Each row has a class, written as a number after it.
[-140   77  -29  363  -66  -76   18  191  131   65  225   16 -276 -103
  354  329   94  208   44   29   16  258  153 -206  -16   88  309  -63
 -111   25 -211   95 -237 -272   40  143] : 1
[  33    5 -146  -57  114   61   48  -47 -435  384  149 -354 -150  -87
 -131  163  225  -46  234 -212  145  -38  -88 -388  241  145  189  -35
  -98   22  159   46 -149 -127  194   -2] : 4
[ -61   45 -234  288  182   79  187  362 -148   51  161  126 -266  -44
  340   97    2  -27  413  113 -159  336 -197 -120 -110 -107  135 -153
  106   62  -78  188   16   64  -87  333] : 4
[  30  -23 -224  -52  142    0    5  -28 -499  279  108 -293 -114 -118
 -157   78  185  -80  284  -98   13  -41 -129 -343  278  212  163   58
 -114  -53  169   31  -75 -128  184  -31] : 9
[-227  100 -110 -159  164  377  413  -40 -167  204  220 -234  265  123
 -340   88  124   -4    8  314 -221   26  137 -299 -243  272  577   12
 -201 -291   95  -96  -76   17   71  -39] : 7
[ 279 -328   31  209  116 -357  -57 -185   81  212 -267  -50  216  -18
   26  100   81 -207  478   83  119  108 -375  208  126  134  229   24
   73  584  185  -71 -112  408  291  156] : 2
[-140  106   83  424 -166 -137  -11  247  118   38    7  -75 -378 -159
  411  305  123  309  -55  -22   37  315  292 -142  -87  299  524   37
  -68  124 -278   74 -211 -175  136  158] : 4
[ -44  181  -14  -45  202  202  357   -3 -204  275  190 -379  136   47
 -240  178   25   26  336  206  -71  183   72 -327 -107  112  463  -48
 -170 -234  135   75 -209   80  123  107] : 2
[  51   38 -145  192  221 -514  209   -4 -244  129  211 -763  101   72
  362   16   74   -7   28 -226  339   39 -102 -327   48  202   92  462
 -171 -278  204  304  -40 -325   18 -217] : 4
[-179  102   21  261 -124  -47   36  255    5  -72  282  177 -218 -124
  338  207  -19  254  -10  215 -186  355  158 -325  -69  214  283  -86
 -107  -19 -292  -39 -258 -160   19  164] : 7
[   6 -560   -6  311  392 -151 -184 -383  184  148  -38 -121  215  134
 -128  208 -108 -137  571   46 -171  680 -339  109  -31 -185 -176   32
  239  632  477 -136 -184  572  -18  191] : 5
[ 264 -325   30  295   91 -263 -138 -220   39  167 -239   76  145   -4
    7  215  133 -226  441  123   91  -20 -347  293  187  115  249  -22
   55  664  142 -110 -165  369  314  231] : 11
[  70 -157  -26  192  -90 -250 -217  -63  176  309 -451 -146   59  -27
   12  215  298 -101  227   99  191 -222 -211  223  155  228  284 -105
 -100  596   17 -144 -307  261  440  159] : 7
[  56  140  -99 -119  160   23  375   60 -323  215  108 -300  328  -42
 -410  287  178  -24  483  159 -104  168   94 -416  121  231  895  160
 -387 -409    4   52 -296 -232  366   30] : 1
[ 129  -89 -134  349  130 -360  182 -147 -246  252   82 -822  182  -67
  399  -36  186 -179 -214 -434  436 -328 -168 -177  269  281   52  504
 -308 -175  257  316  -25 -199   71 -266] : 4
[-194   96  -15  504  110   55  162  -18  235   85  332 -146 -304   43
  386  328   77  236 -192  157 -109  264  148 -147 -163  149  287  140
  -55  185 -163  113 -137   21 -107  179] : 11
[ -11  -40   66  421   17 -156  -44  194   53  -34   70   44 -320 -168
  413  351   18  252   -2   37   -9  292  186 -259   17  141  313  134
 -212   38 -258   66 -108 -204    3  141] : 11
[  -2  136 -272   71  183 -514   29  -23 -386   53   49 -629   75 -124
  355  -83  229 -157  149 -615  539 -267   36  -51  147  117   10  466
 -212 -208  214  434   -4 -504  108 -208] : 3
[ 165 -278    8  194  -28 -367 -136 -176  250  209 -309  -26  119   19
  -17  109  111 -162  403  102  211   52 -311  303  135  104   72  -20
   89  621  118  -84 -242  405  270  180] : 8
[-111   -3  -24  285 -104 -169  -20  188   33   40  145   52 -328 -104
  314  344   56  229   -4  -13    5  253  212 -246   16  126  320   10
 -162   25 -228   75 -187 -300   45   77] : 10
[  45  154 -203  -24  305 -356  136 -127 -126  204  166 -715   49  202
  189   17  211  -72 -107 -306  411  -98 -103   16 -124  -44 -101  404
 -102 -234  274  397   70 -281 -114  -97] : 2
[ 204 -215   37  298  242 -574  -53 -146   -7  224 -209  -65  369   73
    6  548   29 -202  577  344   59 -228 -452  373  184  131  265 -100
  -23  556  303   67 -275  454  376  392] : 3
[ -33  144 -123 -122  273   87  324 -115 -228  232  189 -218   50   62
 -303  152  108   47  156   31 -180  252  -98 -377 -226   90  472  110
 -208 -132   55  -75  -78  -34  219  103] : 6
[ 209   94 -227  -68  272 -130  161 -184 -519  386   15 -593  -95 -110
 -202  170  229 -134  275 -470  315   83  -34 -521  406  105  384  271
 -220  164  235  109   -5 -322  361 -232] : 6
[-159   62  -37   -6  100   80  346  -52 -473  255  112 -305  145  -24
 -116  131    7  -19  206  145  -64   48   76 -397  -59  315  451  160
 -240 -154  115   19 -119   35  163  -44] : 3
[ -39   -7  -77  -70  139   32  284  -14 -367  297  132 -205  235  -17
 -197  144   21  -67  276  261 -161  107 -167 -362  -36  242  456   57
 -210 -216  147 -109 -118   50  171   30] : 5
[-109  222    4  418 -152  -49  117  287    1  -71   75  107 -277 -160
  449  245   -2  261 -122  200  -32  113  175 -304  139  195  330  -24
 -144 -132 -220  113   -3 -222   81   26] : 2
[ 265  490 -335   12 -151 -409  323  263  420  -14  536  327  526 -151
 -214  409 -156  177  470  253 -389 -508  191 -323  187  442  463  -66
 -102 -288 -310  -11 -542    4  537  157] : 2
[-198  185   44  286 -222  -60   73  223  166  165  172  -82 -256  -47
  307  329   64  248 -104  220  -59  188  215 -280   17  164  319 -108
 -178  -76 -321   92 -322 -250   78   37] : 0
[ -52   94   -8  405 -130 -198   23  152  419  253  139 -170 -374  -43
  208  416  164  363  -70   51   20  349   14 -333   25    3  239  -14
 -252  -10 -236   76 -287 -351   18   48] : 6
[  23  -30  -46 -139  222  128  318  -17 -383  209  151 -165   46   36
 -355   43   59  -42  272  240 -273  322  -30 -335 -158  156  523   52
 -197 -112  125 -102  -26   15  139   85] : 7
[-143  174  -80 -129   26   45  425 -154 -253  260  252 -310  -89   78
 -399   56  163    0  204 -105 -158  107   20 -236 -178   33  437  143
 -307  -58   38   70 -249 -202  128   52] : 0
[ 135    7 -141   -4  386 -568  111   92 -185  241   -2 -839  285   12
  334   45  215    9 -274 -246  584  235    0 -422 -111  363  267  675
 -258 -451  225  230  153 -363   22 -248] : 6
[ 195 -169 -365  -57  285 -245  -52  -20 -595  264  175 -183 -194 -101
 -112   60  198 -217  326 -365    3  -42 -425 -256  341   88  140  106
 -217   96  239   -6   60 -217  185   26] : 5
[ -88  154  -14  283 -196 -134   85  291   59   13  118  169 -300 -130
  358  223   93  278  -35   70  -75  236  215 -301   21  135  393    7
 -177   30 -312   50 -102 -371  106   95] : 8
[ -93  -36    6  405 -189  -99   12   61  -70  -49  130  132 -382  -60
  332  367   44  128  -88   44 -147   73  180  -27   66   58  259   75
 -136  238 -210   63  -97 -221   41  107] : 2
[ -45   93  -94  626 -105  114  173  151  120 -133  141  370 -284 -215
  394  272   36  202  -51   54 -142  223  321 -307  -22   87  243  168
 -140   12 -269  139    7 -216   35   74] : 11
[ -89   53   42  355 -173 -188   91  169  125   -7  217  168 -341  -98
  329  286    4  241 -207  -21 -121  178  192 -206  -30  112  310   55
  -86  110 -278   31  -37 -319    8   48] : 10
[   9   92 -247 -104  192  201   35  -64 -434  260  115  -73  -95 -103
 -109   62  200  -42  107  -85  -38  -42  -81 -406   54   82  -21   81
  -81 -137   79  -15  104  -58  159  -14] : 2
[ 237 -317   11  226   90 -273 -121 -111  212  141 -222  221  156   57
    6  162   35 -148  342  279  -22   84 -364  232   40   72  -12  -22
   88  510  106 -118  -71  496  163  217] : 6
[-140   11 -228   50  220 -355  263  -16 -159  134  228 -899  284  -27
  356  -33  243 -112 -139 -527  357 -323   18 -166   39  267  346  442
 -393  -95  118  294 -240 -302   66  -97] : 4
[ 143 -255  -60  211    7 -359 -146 -158  108  216 -252   30  201   79
   67  204   55 -135  549  266   46  -56 -412  253  161   77   53  -48
   58  571  160  -67 -294  391  239  208] : 9
[ -55  125 -211 -163   39 -501  116  -38 -255  212   38 -573  226  -20
  516  -78  180 -121  198 -143  596 -468   38  -54   56  238  101  449
  -87    8  147  194 -116 -248   76 -186] : 0
[  49 -247  -11  123  146 -203 -105 -277  203  222 -135 -135  241   99
  -12  249   97 -169  322  135  208  -91 -251  290   23  118   92  -41
   17  545  167 -102 -268  410  191  170] : 8
[-144  102   -6  377 -141   84   43  195   48  -10  109   63 -322  -73
  307  271   54  239  -82  124 -119  175  205 -106    3   59  240  -12
 -156   14 -192  113 -141 -169  -43  138] : 1
[   3   43 -221   -5  126  131   57  -86 -481  230  153 -245  -85 -163
 -224  131  190  -67  167 -182  -25  -81 -108 -425  366   72  114  101
 -192  -60  134   -4  -55 -209  161  -74] : 11
[  35  -76 -245  135  165 -404   83  -61 -128  209   82 -681   57   10
  380    9  181  -72   23 -322  550 -137 -115 -146   60  227  118  471
 -237 -131  179  226 -175 -206  -11  -83] : 9
[-227   97   10  134 -433 -139   51  455  264  249  -94 -223 -364 -120
  389  263  135  345  -33  180  280  126  411 -334   55  274  566 -197
 -206  108 -324   37 -368 -352   97  -43] : 4
[ -96   55  -15  203 -213    7 -141  -83 -368  314 -157 -215 -422   13
  -60  -74  308   13  277   34   90 -173  -79 -288  621   90   12   51
 -180  -21   82   36 -103  -66  286 -162] : 3
[ -17   58  -64 -147  135 -150  196  -37 -246  303  132 -287  116   30
 -233   84  130   12  287   63  -96  142   -6 -259  -98  250  587  130
 -236 -115   74  -83 -107 -145  234  -36] : 10
[-394 -113 -258 -212   18 -131 -107  -93 -303  490  -99 -600 -200   28
  -27  -46  190   29  101 -137  160  328  -46 -534   13  384   83   20
  -15  114   51  -86 -266   96  313 -199] : 2
[  81 -224  -28  170   36 -521 -251 -113  108  272 -364 -211  255  112
   85  177  355 -191  443  204  226 -178 -154  299  251  395  436   29
   62  725  168  -39 -211  214  463   44] : 9
[ -91  -80  -72  335  278 -504  -31  -67 -215 -160   69 -626  557   55
  443   14  131 -147  152 -380  163  -14  -47  -65  -31   99   26  442
 -111   39  246  172   -5 -518   73 -332] : 7
[  76  -37 -203   71  147 -769   85 -121 -407  162   68 -768  118   82
  371 -108   36 -165   51 -460  395 -216 -262 -120  317  205   23  492
 -199 -158  295  356  -82 -283  133 -216] : 9
[  80   11 -307 -111  329  180  152 -135 -509  260  281 -267 -127  -74
 -233   71  188 -116  109 -213  -60   15 -186 -414  152   30  115  127
 -232  -60  153  -19   85 -191  117  -22] : 8
[   1  290 -153 -103  251  292  456  -65 -374  311  346 -228  102   62
 -300   13   73  -42  364  160 -232  221  -43 -400  -81   12  429   25
 -150 -165  222   50  -65    2   97   96] : 5
[  -1   -7 -156  172  131 -438   88  -14 -169  177  101 -698  185   16
  383  -39  195  -53  -81 -327  425 -247  -42 -206  133  272  101  454
 -202 -198  168  248  -18 -336   48 -278] : 3
[ -43  -94 -151  195  198 -525  -65  -86  -45  150   71 -716  126   52
  387  217  126  -10  -79 -387  603 -219  -29  -82   35  327  -39  381
  -86 -148  232  254 -161 -159   17 -172] : 4
[ 227   33  -59  221  142 -142  149   -9 -439  304   59 -728  286  -84
  397  151  140 -169  182 -278  565 -427   67 -233  138  238   78  302
 -238 -371  256  358 -151 -235   93 -163] : 6
[ -28  400  -92 -141  327 -524   29 -309 -642   32   20 -489   34  -69
  364   63  208 -211 -144 -537  685 -391 -136  112  100  -25  -52  429
 -139  -56  349  361  279 -512  120 -158] : 6
[ -50  317  -59  327 -393  -51   33  363   69  -42 -131  288 -397 -246
  224  260  122  320  -10  144 -162    9  262 -259  102   87  386  -17
 -251   35 -455   10 -135 -412  251   86] : 11
[ 199 -160 -163  139   71 -128   44  -81 -617  381  108 -329 -201 -116
  -66   88  212 -186  326 -267   81  -28 -270 -423  530  104  226   77
 -243  158  198   26  -85 -240  313  -81] : 1
[ 360 -145   97  364  129 -135 -127 -311   42   48 -147  365  167   23
  -94  392  -36 -222  403  -67  199 -161 -250  519  190   63   40  -87
  150  544  260   69 -134  544  170  318] : 10
[-185  165   39 -174  -26 -209  136   67 -250  198  -11 -381  -51   71
 -292  105  103  211   94  242 -349  211   56 -311  -98  402  653   34
 -293 -116 -104 -112 -182 -105  359  -33] : 2
[  60   -3 -281 -197  132   60   35  -90 -448  296  176 -228 -204    0
 -277  -34  254 -109  187 -148  -79   47 -168 -268  185   40   65  112
 -140  -47  110   26    2 -114  111  -23] : 2
[ 333   24    3  111   83 -206  247 -116   59   78 -160  413  477  -54
  -34  120 -115 -206  560  516  -83 -246 -360  282  161  137  226  -37
  175  504  168   -8    2  620  219  278] : 11
[  23 -107 -178   92   35 -530   67   -3  -55  288  -63 -687  213  -30
  310   36  112   13  146 -251  451  -42 -166 -354  179  122   56  445
 -201 -230  136  128 -235 -233  111 -198] : 10
[  90 -126 -229   93  -31 -488  102   28 -120  268 -147 -517  245   63
  250   71  274 -128   15  -55  312 -292  -70 -141   35  274  195  442
 -238  -13   82  118  -55 -270  212 -235] : 6
[ -35   30 -210   38   89  217  375  -59 -373  158  162   16   90  -51
 -327  207  170 -106  249   53 -249   38   64 -260 -237  160  566  100
 -243   27  -13  -57  -99 -126  290  103] : 3
[ 284 -169   56   -7  250 -159  -58 -205  195  147  -58   38  288   73
 -152   70    9 -185  404  144  123  167 -323  244  -59   93   37  -72
  230  343  149  -55  -95  498  114  170] : 4
[-492  213   87 -392   -2 -327 -180  186 -293   24   57  417  665 -247
  399  440  -15  149  746  227   95    6  248 -316 -385  385  184 -360
  250  113 -214  -73 -568  -17  433  327] : 8
[ 320  198  -62   99  -75 -768 -357  181 -104  118    7  275  606 -116
  224   13  278 -223  818   66  203 -430 -285  387  469  493  355 -134
  244  230  209   37 -134 -148  476   37] : 9
[  83  109 -166   41   76 -507   80   10 -269  166   53 -697  103  -43
  355  -84  134  -30  -45 -386  473 -287  -33 -147  134  260   25  444
 -222 -167  167  315  -85 -305   34 -177] : 11
[-119  -55  -17  311 -101  -72  110  185    7   10  205  105 -173  -15
  307  302   35  145 -140   51 -141  256  174 -241 -105  137  265   55
 -182   95 -218   74 -105 -249  -55   41] : 6
[   6   83 -144   99   76 -448   80   42  -80  287  -31 -797   19   77
  393  -73  248  -16  -53 -226  642  -30   23 -272   86  268   89  423
 -184 -217  161  329  -86 -301   19 -280] : 5
[ -30  104 -134  112  125 -493   88  -48 -134  251   99 -860   86   43
  383  -27  170  -27   10 -432  541 -113  -32 -114   47  220   44  405
  -90  -93  228  330 -161 -233   24 -169] : 4
[ -34   20 -173   45  225 -532   38  -76 -118  189  134 -745  126  128
  394  -19  176  -56  -30 -275  455  -96 -105 -189    9  164  -45  422
 -155 -209  189  294  -79 -308   -3 -224] : 5
[ 102  -40 -199 -229  160  214   28 -101 -589  296  262 -173 -144  -76
 -319    5  229 -195  196 -191  -71  102  -49 -281  106  134  155  100
 -147    3   27  -20  -47 -133  104  -19] : 1
[ 286 -279  -99  148   44 -175 -107 -161  140   62 -467  240  165  137
    9  100  168 -293  500  371  281 -193 -419  376  292  -14  121  -60
   54  584  148  -97 -115  564  321  228] : 6
[ -66   30  -75  334 -113   35  101  160  200  -98   97  169 -346  -38
  280  176   17  246 -227  160 -125  279   85 -242  -51  -19  160   89
 -122  -49 -313   11  -45 -138  -40   86] : 10
[  88  -31 -255  147   68 -585  196  -39 -275   70    0 -639  151  -38
  354  -17   22 -119   47 -422  560 -149 -152 -194  222  270  120  455
 -221  -38  204  243  -71 -315  112 -278] : 8
